Below is a small trained network, with its code and all its weights. Each question gives an input and a target symbol and asks what happens when units are switched off, that is, made to give their printed mean instead of their output.

import numpy as np


def w(rows, s, z=0):
    codes = np.array(rows[::2]) - 128.0
    scale = np.full(codes.shape[1], s)
    scale[-1] = z or s
    return codes * scale


def norm(h):
    return h / np.sqrt((h * h).mean(-1, keepdims=True) + 1e-5)


def f(y):
    return np.maximum(y, 0)


def softmax(a):
    e = np.exp(a - a.max(-1, keepdims=True))
    return e / e.sum(-1, keepdims=True)


def log_softmax(a):
    a = a - a.max(-1, keepdims=True)
    return a - np.log(np.exp(a).sum(-1, keepdims=True))


def net(x, mask):
    ids = ['ΓΘΞΣΩβεμτψ'.index(c) for c in x.split()]
    T = len(ids)
    res = E[ids] + P[:T]
    u = 0
    for l in range(2):
        q, k, v = (norm(res) @ M[l].T for M in (Q, K, V))
        z = softmax(np.where(np.tri(T) > 0, q @ k.T / 2**0.5, -1e9)) @ v
        res = res + np.where(mask[u], z, O[l][:, -1]) @ O[l][:, :-1]
        u += 1
        y = f(norm(res) @ A[l][:, :-1].T + A[l][:, -1])
        res = res + np.where(mask[u : u + 8], y, B[l][:, -1]) @ B[l][:, :-1]
        u += 8
    return log_softmax(norm(res)[-1] @ U[:, :-1].T + U[:, -1])


Q, K, V, O, A, B = {}, {}, {}, {}, {}, {}
E = w([
[92,202,148],'Γ',
[191,175,5],'Θ',
[137,147,116],'Ξ',
[157,57,33],'Σ',
[119,175,164],'Ω',
[165,128,82],'β',
[141,211,74],'ε',
[188,179,84],'μ',
[74,187,51],'τ',
[254,149,145],'ψ',
],0.0095)
P = w([
[67,25,253],'0',
[183,239,86],'1',
[173,211,58],'2',
[130,192,39],'3',
[138,149,42],'4',
[146,195,91],'5',
],0.0055)
Q[0] = w([
[228,167,80],'L0H0',
[107,107,255],'L0H0',
],0.008)
K[0] = w([
[2,77,118],'L0H0',
[139,154,46],'L0H0',
],0.0072)
V[0] = w([
[249,118,85],'L0H0',
[150,211,137],'L0H0',
],0.012)
O[0] = w([
[115,93,117,88],'L0H0',
[251,152,92,254],'L0H0',
],0.013,0.00099)
A[0] = w([
[199,110,69,80],'L0N0',
[166,135,150,61],'L0N1',
[12,170,157,194],'L0N2',
[97,112,253,42],'L0N3',
[190,231,170,127],'L0N4',
[193,41,214,5],'L0N5',
[67,48,9,176],'L0N6',
[151,93,175,42],'L0N7',
],0.0066,0.0029)
B[0] = w([
[18,136,247,217],'L0N0',
[140,77,97,134],'L0N1',
[225,91,59,192],'L0N2',
[116,35,195,143],'L0N3',
[63,65,4,253],'L0N4',
[241,59,42,142],'L0N5',
[175,231,115,210],'L0N6',
[200,254,134,132],'L0N7',
],0.0049,0.0045)
Q[1] = w([
[159,216,12],'L1H0',
[93,122,251],'L1H0',
],0.011)
K[1] = w([
[139,83,250],'L1H0',
[194,146,80],'L1H0',
],0.015)
V[1] = w([
[22,110,31],'L1H0',
[255,38,106],'L1H0',
],0.0099)
O[1] = w([
[79,91,68,66],'L1H0',
[250,2,138,254],'L1H0',
],0.016,0.0052)
A[1] = w([
[152,47,174,82],'L1N0',
[29,183,137,254],'L1N1',
[12,190,88,137],'L1N2',
[248,160,181,204],'L1N3',
[97,249,54,29],'L1N4',
[73,202,63,114],'L1N5',
[254,64,46,235],'L1N6',
[148,194,9,124],'L1N7',
],0.0076,0.0043)
B[1] = w([
[199,101,122,157],'L1N0',
[245,78,153,201],'L1N1',
[149,89,131,192],'L1N2',
[156,180,172,211],'L1N3',
[139,26,163,176],'L1N4',
[118,30,205,179],'L1N5',
[42,179,7,255],'L1N6',
[122,106,255,175],'L1N7',
],0.0076,0.0098)
U = w([
[102,224,193,113],'Γ',
[78,106,8,75],'Θ',
[99,81,244,79],'Ξ',
[55,72,128,83],'Σ',
[147,164,221,95],'Ω',
[55,69,161,77],'β',
[166,245,95,82],'ε',
[183,96,127,149],'μ',
[38,194,113,141],'τ',
[135,129,140,254],'ψ',
],0.013,0.0065)

Each question gives the input, a string of symbols that net reads in full, and the target symbol t.
The units are the heads (2 rows each of Q, K, V and O) and the neurons (one row each of A and B). Each row of codes is followed by its name. A weight is (code - 128) times the scale printed after its matrix; where a second scale follows, it is the last column's (O, A, B and U).
mask holds one flag per unit, layer by layer, with each layer's heads first. A switched-off unit (its flag False) gives its mean, the last column of its rows in O or B, instead of its output. The means were averaged over made-up inputs and are rounded, as every weight is.
A unit's drop is (log p(t) with every unit on - log p(t) with that unit switched off) / (log p(t) with every unit on - log p(t) with every unit switched off).
The circuit of an input: a set's keep is (log p(t) with only the set's units on - log p(t) with every unit switched off) / (log p(t) with every unit on - log p(t) with every unit switched off). Starting from the 12 units with the biggest drops (on a tie, the unit counted first), units are removed one at a time, each time the one whose removal leaves the highest keep (on an exact tie, the one counted first), for as long as the keep stays at least 0.8.
units of the circuit, in order: the units of the circuit, biggest drop first
top k neurons: the k neurons with the biggest drops, biggest first
top k neurons in layer l: the k neurons of layer l with the biggest drops, biggest first
drop when u is switched off: that unit's drop, to one decimal
input τ μ Σ ε β ε, target τ: units of the circuit, in order -> [L1H0]
input Θ Γ τ, target Θ: units of the circuit, in order -> [L0H0; L1H0]
input Θ Ξ τ Σ μ Σ, target Θ: units of the circuit, in order -> [L1H0; L1N6]
input Θ Θ Θ, target Θ: units of the circuit, in order -> [L0H0; L1H0]
input Θ μ Γ Θ Ξ, target Θ: units of the circuit, in order -> [L0H0; L1H0]
input Γ Ξ Ξ μ τ β, target Γ: units of the circuit, in order -> [L1H0; L1N6]
input Ξ Σ ε τ, target Ξ: top 3 neurons -> [L1N6; L0N2; L0N3]
input Ξ μ ε Θ Θ μ, target Ξ: top 3 neurons -> [L1N6; L0N2; L0N3]
input Ω μ Θ, target Ω: top 2 neurons -> [L1N6; L0N3]
input Θ μ Γ Γ ε, target Θ: units of the circuit, in order -> [L0H0; L1H0]
input Θ Ω ε Γ Θ μ, target Θ: top 2 neurons in layer 1 -> [L1N6; L1N1]
input Ξ Ξ Ξ, target Ξ: top 4 neurons -> [L0N2; L1N6; L0N3; L0N4]
input τ τ μ, target τ: drop when L1H0 is switched off -> 0.4
input Θ μ Θ Ξ Ω ε, target Θ: units of the circuit, in order -> [L1H0]
input Θ Θ β, target Θ: drop when L1H0 is switched off -> 0.3
input Ξ Θ μ, target Ξ: drop when L0N2 is switched off -> 0.3
